Below is a small trained network, with its code and all its weights. Each question gives an input and a class and asks what happens when units are switched off, that is, made to give their printed mean instead of their output.

import numpy as np


def w(rows, s, z=0):
    codes = np.array(rows[::2]) - 128.0
    scale = np.full(codes.shape[1], s)
    scale[-1] = z or s
    return codes * scale


def f(y):
    return np.maximum(y, 0)


def log_softmax(a):
    a = a - a.max(-1, keepdims=True)
    return a - np.log(np.exp(a).sum(-1, keepdims=True))


def net(x, mask):
    res = np.array(x, float).reshape(1, 7) / 4 @ E
    y = f(res @ A[0][:, :-1].T + A[0][:, -1])
    res = res + np.where(mask, y, B[0][:, -1]) @ B[0][:, :-1]
    return log_softmax(res[-1] @ U[:, :-1].T + U[:, -1])


A, B = {}, {}
E = w([
[125,127,118,132,159,248,115,125,117,113,114],'x0',
[130,94,115,147,168,86,125,68,114,153,87],'x1',
[182,162,169,106,90,112,166,129,88,72,122],'x2',
[190,134,52,82,153,137,147,171,126,71,91],'x3',
[125,165,128,163,202,132,117,128,129,53,107],'x4',
[153,108,160,149,169,100,140,102,113,135,88],'x5',
[179,99,76,84,77,92,170,109,96,146,127],'x6',
],0.013)
A[0] = w([
[151,142,115,110,101,82,135,101,131,116,108,121],'neuron 1',
[167,148,90,121,159,151,138,152,124,60,145,167],'neuron 2',
[117,142,129,115,111,144,106,137,139,78,122,192],'neuron 3',
[119,128,115,135,100,135,140,113,125,150,148,148],'neuron 4',
[146,115,123,98,42,148,127,121,124,187,149,135],'neuron 5',
[118,113,111,146,113,130,131,104,116,146,132,112],'neuron 6',
[244,127,108,115,109,43,169,97,86,50,96,203],'neuron 7',
[56,142,182,164,121,145,105,116,132,105,171,137],'neuron 8',
[70,140,136,132,186,142,114,112,136,158,129,158],'neuron 9',
[62,127,148,158,182,122,123,130,133,151,145,255],'neuron 10',
[60,129,75,130,244,110,86,105,148,147,94,129],'neuron 11',
[157,149,96,99,162,167,109,152,136,74,119,160],'neuron 12',
[146,143,108,117,93,118,142,126,122,165,151,102],'neuron 13',
[152,111,109,119,24,144,146,150,119,184,124,182],'neuron 14',
[76,154,197,138,50,136,115,149,136,95,150,126],'neuron 15',
[185,148,63,112,167,190,143,193,134,2,103,166],'neuron 16',
[114,118,110,153,173,113,151,116,121,134,159,94],'neuron 17',
],0.014,0.0037)
B[0] = w([
[191,138,136,134,139,119,122,123,170,139,173,171],'neuron 1',
[147,114,162,132,122,193,143,101,71,114,95,189],'neuron 2',
[132,92,123,113,114,148,132,114,133,85,162,161],'neuron 3',
[135,133,103,126,116,126,135,163,143,169,110,152],'neuron 4',
[128,148,118,113,37,167,132,162,135,228,124,194],'neuron 5',
[139,134,93,116,95,111,94,129,157,134,121,146],'neuron 6',
[252,135,205,143,154,73,114,29,164,104,188,255],'neuron 7',
[99,163,141,109,160,90,142,223,136,48,139,187],'neuron 8',
[103,132,98,144,166,71,131,144,125,153,91,173],'neuron 9',
[77,139,103,140,227,113,133,178,140,117,93,185],'neuron 10',
[110,85,100,167,163,127,114,64,125,198,81,195],'neuron 11',
[90,121,114,128,140,188,152,88,80,88,95,186],'neuron 12',
[107,108,152,130,70,129,147,143,130,184,162,163],'neuron 13',
[133,135,125,93,6,127,118,155,131,214,148,202],'neuron 14',
[125,179,136,98,122,113,145,197,133,51,174,185],'neuron 15',
[86,73,85,126,103,240,119,77,51,29,112,241],'neuron 16',
[167,126,138,110,154,148,120,129,163,177,101,145],'neuron 17',
],0.014,0.024)
U = w([
[137,54,125,143,127,226,145,67,27,96,105,209],'0',
[76,80,77,244,239,53,81,123,155,232,8,2],'1',
[220,111,226,168,148,64,126,49,148,149,164,95],'2',
[71,198,152,142,182,70,166,220,146,105,125,81],'3',
[134,128,131,92,44,126,142,157,139,254,142,200],'4',
],0.007,0.0013)

Each question gives the input, the list of numbers given to net, and the class t.
The units are the neurons (one row each of A and B). Each row of codes is followed by its name. A weight is (code - 128) times the scale printed after its matrix; where a second scale follows, it is the last column's (A, B and U).
mask holds one flag per neuron, in row order. A switched-off neuron (its flag False) gives its mean, the last column of its row in B, instead of its output. The means were averaged over made-up inputs and are rounded, as every weight is.
A unit's drop is (log p(t) with every unit on - log p(t) with that unit switched off) / (log p(t) with every unit on - log p(t) with every unit switched off).
The circuit of an input: a set's keep is (log p(t) with only the set's units on - log p(t) with every unit switched off) / (log p(t) with every unit on - log p(t) with every unit switched off). Starting from the 12 units with the biggest drops (on a tie, the unit counted first), units are removed one at a time, each time the one whose removal leaves the highest keep (on an exact tie, the one counted first), for as long as the keep stays at least 0.8.
circuit, biggest first: the units of the circuit, biggest drop first
unit that matters most: the unit with the biggest drop
k most important neurons: the k neurons with the biggest drops, biggest first
drop when u is switched off: that unit's drop, to one decimal
input [-8,-2,-6,7,-3,1,8], class 2: circuit, biggest first	[neuron 7]
input [5,-3,-4,-7,5,0,-5], class 3: 2 most important neurons	[neuron 8; neuron 15]
input [1,-1,3,-1,-5,4,-3], class 4: circuit, biggest first	[neuron 7; neuron 16]
input [-4,-5,1,-8,-8,3,-3], class 4: 2 most important neurons	[neuron 5; neuron 14]
input [-5,-1,1,-3,-5,2,-4], class 3: 2 most important neurons	[neuron 15; neuron 8]
input [-3,-4,2,7,-3,-2,7], class 2: 2 most important neurons	[neuron 7; neuron 1]
input [-7,7,3,-8,3,1,-7], class 3: 2 most important neurons	[neuron 8; neuron 15]
input [2,1,6,0,-8,4,7], class 4: 2 most important neurons	[neuron 14; neuron 5]
input [-5,-7,5,0,-1,-7,-4], class 3: 2 most important neurons	[neuron 15; neuron 8]
input [7,-2,-3,-8,3,5,-5], class 1: 2 most important neurons	[neuron 11; neuron 9]
input [-7,1,2,-8,0,3,1], class 3: drop when neuron 7 is switched off	0.1
input [-3,-3,5,-2,0,-2,2], class 2: drop when neuron 2 is switched off	-0.1
input [-7,0,1,-8,1,-4,2], class 3: drop when neuron 8 is switched off	0.5
input [8,6,2,-8,-8,0,-4], class 3: unit that matters most	neuron 8
